[[109 113 102 136]
 [115 100 118 147]]
100

[[147 142 139 120 136 103]
 [113 125 120 129 116 155]
 [146 140 135 122 136 105]]
129

[[127 126 119 130 131 134 125]
 [154 117 142 134 144 116 106]
 [124 132 140 147 124 108 129]]
144

[[138 127 129 105 102]
 [120 127 116 146 133]]
116

[[128 129 128 126 129 135 124]
 [124 131 128 132 134 137 119]
 [139 119 125 131 104 110 151]]
134

[[121 134 132 119 141]
 [124 137 129 107 152]]
129

[[113 137 130 145 128]
 [131 133 150 130 121]
 [135 125 148 136 139]]
150
---
[[139 139 117 117]
 [141 143 116 117]
 [115 114 150 151]] ans = 116

[[110 102 152 105 146]
 [140 139 126 100 152]
 [101 100 148 154  98]] ans = 100

[[115 121 134 120 127 149]
 [131 125 119 133 133 132]
 [132 119 145 126 108 114]] ans = 133

[[151 148 157 154 133 138 137]
 [140 125 110 148 140 153 153]
 [138 133 141 131 124 112 135]] ans = 153

[[119 121 116 114 126]
 [120 105 120 138 136]
 [135 120 154 125 125]] ans = 138

[[109 148 145 103 124]
 [107 153 142 106 150]
 [102 107 145 102 111]] ans = 106

[[116 135 106 136]
 [131 136 108 129]
 [119 135 107 134]] ans = 108

[[146 146 148 123 146 133]
 [126 107 119 142 107 111]
 [110 121 113 126 114 117]] ans = 107
---
[[109 142 141 146 128 149  99]
 [133 100 107 140 123 155 140]] → 109, 140

[124 124 137 116 129 104 122] → 124, 122

[129 107 131 107 120 104 147] → 129, 147

[[124 124 121 116 103 130]
 [115 127 117 112 109 131]] → 124, 131

[138 128 131 127 124 102] → 138, 102

[106 127 125 147 151] → 106, 151
---
array([[149, 130, 106, 125, 126, 145],
       [143, 106, 146, 151, 150, 120],
       [144, 104, 145, 131, 149, 112]])	149

array([[133, 118, 137, 106, 135, 124],
       [122, 135, 115, 155, 126, 131],
       [134, 136, 135, 109, 126, 116]])	133

array([[129, 103, 134, 120],
       [124, 125, 110, 130],
       [136, 143, 143, 122]])	129

array([[128, 141, 134, 129, 132, 134],
       [127, 139, 138, 120, 145, 144],
       [120, 154, 149, 115, 150, 154]])	128

array([[146, 126, 141, 127, 121, 132, 138],
       [152, 137, 136, 133, 134, 131, 134],
       [150, 131, 140, 130, 126, 132, 137]])	146

array([[123, 140, 118, 151],
       [137, 118, 136, 104],
       [136, 111, 133, 106]])	123

array([[103, 111, 155, 116, 104, 106, 138],
       [104, 124, 144, 101, 123, 119, 147],
       [147, 120, 106, 154, 152, 152, 103]])	103
---
[[124 128 134 130 112]
 [141 118 143 144 139]
 [145 113 150 149 146]] ⇒ 124, 146

[[109 123 123 148 150 106 127]
 [139 147 150 128 124 140 151]] ⇒ 109, 151

[[146 156 112 133 151 116]
 [157 147 130 111 155 120]
 [132 145 127 153 134 135]] ⇒ 146, 135

[[111 151 150 121 110]
 [133 122 128 154 148]] ⇒ 111, 148

[121 143 128 150 127 125] ⇒ 121, 125

[[122 140 116 147 133]
 [142 124 117 150 117]] ⇒ 122, 117

[[104 151 119 112 104 136 131]
 [119 137 111 125 116 140 150]] ⇒ 104, 150

[[113 130 118 153 129 125]
 [112 129 124 144 140 125]] ⇒ 113, 125

[154 138 137 134 119 130 145] ⇒ 154, 145
---
[154 132 118 108 108 132 106] ==> 118

[145 156 129 108 131] ==> 131

[121 122 141 114 158 121 123] ==> 122

[[153 145 137 111 136  99 141]
 [142 137 134 135 140 102 126]
 [145 137 135 120 137 104 133]] ==> 136

[103 149 153 152 106] ==> 149

[154 131 128 132 132 109 125] ==> 131
---
Q: 114	118	127	156	104
A: 127, 156

Q: 113	124	148	144	101
A: 148, 148

Q:
122	125	127	140	123
140	120	133	105	141
118	127	124	136	128
A: 133, 141

Q:
128	102	120	119	127	109	122
116	101	127	117	143	127	122
146	124	116	135	136	122	104
A: 117, 146

Q:
104	142	126	137	121	154	121
102	133	142	128	127	139	118
105	138	136	127	131	144	122
A: 128, 154

Q: 147	142	147	152	144
A: 147, 152

Q: 119	106	109	106	102
A: 109, 119

Q: 124	129	134	150	107	130	128
A: 150, 150
---
127	139	157	132	131	155
134	144	109	119	119	117
| 155, 134

157	132	134	155	119	101 | 101, 157

131	157	127	129	151	131 | 131, 131

136	129	143	125
136	118	155	104
| 125, 136

136	142	134	113	128
100	143	140	145	112
| 128, 100

119	143	113	117	141	151
152	150	103	111	145	131
119	130	115	139	103	101
| 151, 119

155	126	127	115	127
139	118	123	108	133
| 127, 139
---
Input: [129 117 123 150 135 126]
Output: 117

Input:
[[129 106 123 149 110]
 [151 141 131 135 149]
 [144 146 157 158 101]]
Output: 144

Input:
[[104 131 155 135]
 [105 133 146 131]]
Output: 135

Input: [133 106 146 139 122 132]
Output: 106

Input: [110 150 134 118 129 126 132]
Output: 134

Input: [156 112 146 128 110]
Output: 156

Input: [127 131 123 151 136]
Output: 127
